Here is a tiny trained network, its code and every weight. The questions are about switching its units off for an input and a target symbol, where a switched-off unit gives its printed mean instead of its output.

import numpy as np


def w(rows, s, z=0):
    codes = np.array(rows[::2]) - 128.0
    scale = np.full(codes.shape[1], s)
    scale[-1] = z or s
    return codes * scale


def f(y):
    return y / 2 * (1 + np.tanh(0.7978845608 * (y + 0.044715 * y**3)))


def softmax(a):
    e = np.exp(a - a.max(-1, keepdims=True))
    return e / e.sum(-1, keepdims=True)


def log_softmax(a):
    a = a - a.max(-1, keepdims=True)
    return a - np.log(np.exp(a).sum(-1, keepdims=True))


def net(x, mask):
    ids = ['ΛΞΩβηστ'.index(c) for c in x.split()]
    T = len(ids)
    res = E[ids] + P[:T]
    r = res
    for j in range(2):
        rows = slice(4 * j, 4 * j + 4)
        q, k, v = (r @ M[0][rows].T for M in (Q, K, V))
        z = softmax(np.where(np.tri(T) > 0, q @ k.T / 4**0.5, -1e9)) @ v
        o = O[0][rows]
        res = res + np.where(mask[j], z, o[:, -1]) @ o[:, :-1]
    y = f(res @ A[0][:, :-1].T + A[0][:, -1])
    res = res + np.where(mask[2:10], y, B[0][:, -1]) @ B[0][:, :-1]
    return log_softmax(res[-1] @ U[:, :-1].T + U[:, -1])


Q, K, V, O, A, B = {}, {}, {}, {}, {}, {}
E = w([
[161,89,139,145,51],'Λ',
[174,217,142,86,169],'Ξ',
[70,112,126,150,81],'Ω',
[185,50,118,139,104],'β',
[92,210,54,176,126],'η',
[122,161,4,196,150],'σ',
[120,126,83,147,190],'τ',
],0.016)
P = w([
[106,86,86,68,92],'0',
[46,136,136,132,177],'1',
[167,166,67,161,118],'2',
[76,115,173,132,165],'3',
[52,66,93,6,99],'4',
[101,117,183,119,165],'5',
[222,103,86,177,80],'6',
[106,146,178,108,178],'7',
],0.015)
Q[0] = w([
[189,180,176,231,115],'H1',
[184,134,60,240,88],'H1',
[65,115,188,140,189],'H1',
[77,110,156,134,139],'H1',
[51,106,160,141,213],'H2',
[252,185,36,112,65],'H2',
[182,227,154,134,106],'H2',
[185,109,139,229,131],'H2',
],0.014)
K[0] = w([
[68,120,144,18,163],'H1',
[97,74,39,48,98],'H1',
[95,84,178,171,175],'H1',
[94,108,171,123,129],'H1',
[157,167,181,203,176],'H2',
[113,117,25,6,121],'H2',
[62,138,137,30,108],'H2',
[87,43,115,92,197],'H2',
],0.014)
V[0] = w([
[185,119,104,165,154],'H1',
[64,101,179,185,174],'H1',
[47,137,87,184,89],'H1',
[93,185,154,62,146],'H1',
[119,191,175,84,8],'H2',
[118,57,96,104,114],'H2',
[101,120,170,68,138],'H2',
[40,137,163,173,79],'H2',
],0.017)
O[0] = w([
[113,70,96,126,149,81],'H1',
[81,175,184,40,164,113],'H1',
[181,113,214,109,136,254],'H1',
[147,172,107,126,69,118],'H1',
[29,4,138,186,67,85],'H2',
[171,82,147,59,170,195],'H2',
[79,111,66,106,178,94],'H2',
[75,123,251,143,86,166],'H2',
],0.014,0.0095)
A[0] = w([
[97,83,160,48,117,105],'N1',
[83,206,162,174,165,88],'N2',
[114,124,178,255,230,183],'N3',
[215,57,91,62,141,76],'N4',
[231,63,137,194,173,3],'N5',
[174,178,164,107,135,106],'N6',
[61,107,132,42,161,112],'N7',
[135,59,21,66,102,86],'N8',
],0.0099,0.0035)
B[0] = w([
[199,105,12,99,101,200],'N1',
[106,51,168,158,172,207],'N2',
[201,83,47,81,49,167],'N3',
[72,137,11,96,139,243],'N4',
[42,196,228,154,131,250],'N5',
[97,80,35,185,102,253],'N6',
[106,255,172,181,128,175],'N7',
[186,153,235,146,154,201],'N8',
],0.0096,0.018)
U = w([
[191,102,113,52,108,246],'Λ',
[21,155,60,164,86,2],'Ξ',
[127,212,194,106,99,136],'Ω',
[161,126,49,85,144,157],'β',
[75,2,72,212,185,134],'η',
[218,111,86,202,168,73],'σ',
[164,118,168,122,252,169],'τ',
],0.0051,0.0047)

Each question gives the input, a string of symbols that net reads in full, and the target symbol t.
The units are the heads (4 rows each of Q, K, V and O) and the neurons (one row each of A and B). Each row of codes is followed by its name. A weight is (code - 128) times the scale printed after its matrix; where a second scale follows, it is the last column's (O, A, B and U).
mask holds one flag per unit, heads first, then neurons. A switched-off unit (its flag False) gives its mean, the last column of its rows in O or B, instead of its output. The means were averaged over made-up inputs and are rounded, as every weight is.
A unit's drop is (log p(t) with every unit on - log p(t) with that unit switched off) / (log p(t) with every unit on - log p(t) with every unit switched off).
The circuit of an input: a set's keep is (log p(t) with only the set's units on - log p(t) with every unit switched off) / (log p(t) with every unit on - log p(t) with every unit switched off). Starting from all 10 units, units are removed one at a time, each time the one whose removal leaves the highest keep (on an exact tie, the one counted first), for as long as the keep stays at least 0.8.
units of the circuit, in order: the units of the circuit, biggest drop first
most important unit: the unit with the biggest drop
k most important neurons: the k neurons with the biggest drops, biggest first
heads that matter: for each layer, one digit per head in row order, 1 if its drop is at least 0.15 and else 0, layers parted by /
input η Ω τ Ξ Ω, target β: heads that matter	01
input Λ Ξ η Ω η β Λ σ, target σ: units of the circuit, in order	H2; H1
input Ω β Λ τ Ω β Ξ, target Λ: units of the circuit, in order	H2; N1; H1
input σ η σ, target Ξ: 4 most important neurons	N5; N4; N6; N8
input Ω β η Λ Λ Λ, target Λ: heads that matter	01
input τ β τ η σ, target β: heads that matter	01
input Λ τ Λ η, target η: heads that matter	01
input β σ σ, target τ: most important unit	N8
input Ω η η Ω τ Λ, target Λ: heads that matter	00
input σ σ σ Ω τ, target Ξ: 3 most important neurons	N5; N4; N6
input Ξ η η τ σ, target Ω: heads that matter	11
input η η Λ, target Ω: units of the circuit, in order	N5; H1
input τ Ω Ξ, target β: heads that matter	01
input Ω Λ Ξ, target Λ: heads that matter	01
input Ω σ β, target Λ: heads that matter	11
input τ τ Ξ τ η, target σ: most important unit	N8
input Ω τ σ β β, target Ξ: 2 most important neurons	N4; N5
input Ω Ω τ σ, target σ: units of the circuit, in order	N6; H2
input σ τ β β β, target τ: units of the circuit, in order	N8; H1; H2; N5
input η σ Ω τ Λ η Ξ, target η: units of the circuit, in order	H2
input σ η η σ τ, target Ω: units of the circuit, in order	H2; N5; H1; N6
